Here is a tiny trained network, its code and every weight. The questions are about switching its units off for an input and a target symbol, where a switched-off unit gives its printed mean instead of its output.

import numpy as np


def w(rows, s, z=0):
    codes = np.array(rows[::2]) - 128.0
    scale = np.full(codes.shape[1], s)
    scale[-1] = z or s
    return codes * scale


def f(y):
    return np.maximum(y, 0)


def softmax(a):
    e = np.exp(a - a.max(-1, keepdims=True))
    return e / e.sum(-1, keepdims=True)


def log_softmax(a):
    a = a - a.max(-1, keepdims=True)
    return a - np.log(np.exp(a).sum(-1, keepdims=True))


def net(x, mask):
    ids = ['αγδεζηλμπτφψω'.index(c) for c in x.split()]
    T = len(ids)
    res = E[ids] + P[:T]
    u = 0
    for l in range(2):
        q, k, v = (res @ M[l].T for M in (Q, K, V))
        z = softmax(np.where(np.tri(T) > 0, q @ k.T / 4**0.5, -1e9)) @ v
        res = res + np.where(mask[u], z, O[l][:, -1]) @ O[l][:, :-1]
        u += 1
        y = f(res @ A[l][:, :-1].T + A[l][:, -1])
        res = res + np.where(mask[u : u + 8], y, B[l][:, -1]) @ B[l][:, :-1]
        u += 8
    return log_softmax(res[-1] @ U[:, :-1].T + U[:, -1])


Q, K, V, O, A, B = {}, {}, {}, {}, {}, {}
E = w([
[110,111,100,107],'α',
[107,87,90,87],'γ',
[219,123,93,88],'δ',
[102,114,99,126],'ε',
[105,125,77,109],'ζ',
[167,68,120,172],'η',
[176,145,198,108],'λ',
[160,129,133,220],'μ',
[186,190,166,118],'π',
[178,180,136,127],'τ',
[158,98,225,53],'φ',
[155,186,104,215],'ψ',
[44,52,249,159],'ω',
],0.012)
P = w([
[56,114,116,139],'0',
[97,170,132,145],'1',
[146,175,152,147],'2',
[216,172,134,146],'3',
[227,157,134,131],'4',
[255,125,110,100],'5',
],0.0042)
Q[0] = w([
[254,151,109,154],'0.h0',
[145,146,143,126],'0.h0',
[159,126,84,84],'0.h0',
[209,114,110,42],'0.h0',
],0.0074)
K[0] = w([
[219,253,174,172],'0.h0',
[129,154,120,130],'0.h0',
[191,119,163,78],'0.h0',
[249,187,149,29],'0.h0',
],0.0072)
V[0] = w([
[131,116,2,159],'0.h0',
[124,166,190,184],'0.h0',
[176,183,30,169],'0.h0',
[185,174,141,78],'0.h0',
],0.0091)
O[0] = w([
[147,115,2,146,249],'0.h0',
[77,175,185,182,45],'0.h0',
[160,198,13,156,209],'0.h0',
[181,187,156,89,124],'0.h0',
],0.0079,0.002)
A[0] = w([
[202,164,92,35,9],'0.n0',
[173,182,166,198,106],'0.n1',
[83,103,140,217,200],'0.n2',
[182,195,221,119,68],'0.n3',
[133,138,7,98,171],'0.n4',
[254,93,101,109,253],'0.n5',
[136,142,85,84,118],'0.n6',
[69,78,149,137,220],'0.n7',
],0.0063,0.0032)
B[0] = w([
[225,106,156,110,152],'0.n0',
[98,239,159,109,147],'0.n1',
[174,154,201,147,156],'0.n2',
[19,199,110,68,148],'0.n3',
[121,124,36,118,252],'0.n4',
[254,129,102,95,255],'0.n5',
[159,139,76,116,165],'0.n6',
[162,106,207,129,157],'0.n7',
],0.0056,0.0066)
Q[1] = w([
[204,144,114,97],'1.h0',
[97,118,253,112],'1.h0',
[145,136,98,78],'1.h0',
[145,141,69,112],'1.h0',
],0.015)
K[1] = w([
[161,166,154,87],'1.h0',
[3,78,145,87],'1.h0',
[161,122,153,122],'1.h0',
[235,148,132,126],'1.h0',
],0.011)
V[1] = w([
[195,82,155,251],'1.h0',
[213,126,193,88],'1.h0',
[71,96,159,201],'1.h0',
[96,254,133,171],'1.h0',
],0.0095)
O[1] = w([
[110,120,89,254,142],'1.h0',
[39,133,168,157,185],'1.h0',
[202,107,157,167,2],'1.h0',
[166,241,145,120,82],'1.h0',
],0.0094,0.0095)
A[1] = w([
[94,136,136,87,253],'1.n0',
[171,180,112,163,121],'1.n1',
[148,113,99,63,94],'1.n2',
[133,98,185,172,20],'1.n3',
[82,123,186,96,158],'1.n4',
[65,119,196,87,108],'1.n5',
[77,90,147,137,50],'1.n6',
[148,2,143,141,59],'1.n7',
],0.0078,0.0044)
B[1] = w([
[140,95,210,113,255],'1.n0',
[87,213,167,148,174],'1.n1',
[138,155,122,66,220],'1.n2',
[59,242,127,92,145],'1.n3',
[187,84,128,180,188],'1.n4',
[217,82,60,212,192],'1.n5',
[152,222,121,131,158],'1.n6',
[1,158,112,105,196],'1.n7',
],0.0063,0.0061)
U = w([
[175,157,108,201,216],'α',
[107,116,135,110,41],'γ',
[234,113,56,46,107],'δ',
[121,64,55,221,165],'ε',
[1,138,129,72,115],'ζ',
[65,143,172,159,165],'η',
[124,197,184,78,149],'λ',
[170,69,193,127,228],'μ',
[80,208,160,89,107],'π',
[164,220,96,148,25],'τ',
[168,124,179,107,225],'φ',
[124,142,127,134,48],'ψ',
[105,157,133,124,4],'ω',
],0.0068,0.0039)

Each question gives the input, a string of symbols that net reads in full, and the target symbol t.
The units are the heads (4 rows each of Q, K, V and O) and the neurons (one row each of A and B). Each row of codes is followed by its name. A weight is (code - 128) times the scale printed after its matrix; where a second scale follows, it is the last column's (O, A, B and U).
mask holds one flag per unit, layer by layer, with each layer's heads first. A switched-off unit (its flag False) gives its mean, the last column of its rows in O or B, instead of its output. The means were averaged over made-up inputs and are rounded, as every weight is.
A unit's drop is (log p(t) with every unit on - log p(t) with that unit switched off) / (log p(t) with every unit on - log p(t) with every unit switched off).
The circuit of an input: a set's keep is (log p(t) with only the set's units on - log p(t) with every unit switched off) / (log p(t) with every unit on - log p(t) with every unit switched off). Starting from the 12 units with the biggest drops (on a tie, the unit counted first), units are removed one at a time, each time the one whose removal leaves the highest keep (on an exact tie, the one counted first), for as long as the keep stays at least 0.8.
units of the circuit, in order: the units of the circuit, biggest drop first
top k neurons: the k neurons with the biggest drops, biggest first
k most important neurons of layer l: the k neurons of layer l with the biggest drops, biggest first
input φ ζ φ φ α ζ, target μ: 2 most important neurons of layer 0 : [0.n3 0.n4]
input ζ η η, target ε: units of the circuit, in order : [1.h0 0.h0]
input π ε α η γ, target ε: units of the circuit, in order : [1.h0 0.n5]
input ζ α η η γ π, target λ: units of the circuit, in order : [0.h0 1.h0 0.n3]
input ψ ζ α ζ ζ δ, target ζ: top 3 neurons : [0.n0 0.n5 1.n5]
input ζ η δ γ, target ζ: units of the circuit, in order : [1.h0 0.n5]
input γ ω ψ ψ ζ μ, target τ: units of the circuit, in order : [1.h0 0.h0 0.n1]
input ζ η ζ ζ ζ γ, target δ: top 2 neurons : [0.n4 1.n2]
input δ ε ζ ζ η η, target ζ: units of the circuit, in order : [1.h0 0.h0 0.n0 0.n5]
input η η ζ η α, target ε: units of the circuit, in order : [1.h0 0.h0 0.n5]
input φ π γ, target μ: top 3 neurons : [0.n3 1.n5 1.n4]
input μ α ζ, target α: units of the circuit, in order : [1.h0 0.n2 0.h0]
input η α α ζ ε, target δ: 2 most important neurons of layer 1 : [1.n7 1.n1]
input ζ δ τ, target ζ: 3 most important neurons of layer 0 : [0.n5 0.n0 0.n3]
input ψ ζ γ, target τ: top 2 neurons : [1.n1 0.n2]
input η ζ ω η ζ α, target ε: top neuron : [0.n2]
input ψ ζ ε ζ γ ε, target δ: top neuron : [0.n5]
input γ γ η γ μ ψ, target τ: top 2 neurons : [0.n1 1.n1]
input ζ μ η φ, target μ: top 2 neurons : [1.n5 1.n4]
input μ δ γ ζ γ γ, target ζ: 2 most important neurons of layer 1 : [1.n5 1.n4]
input η ζ γ, target ε: top neuron : [0.n2]
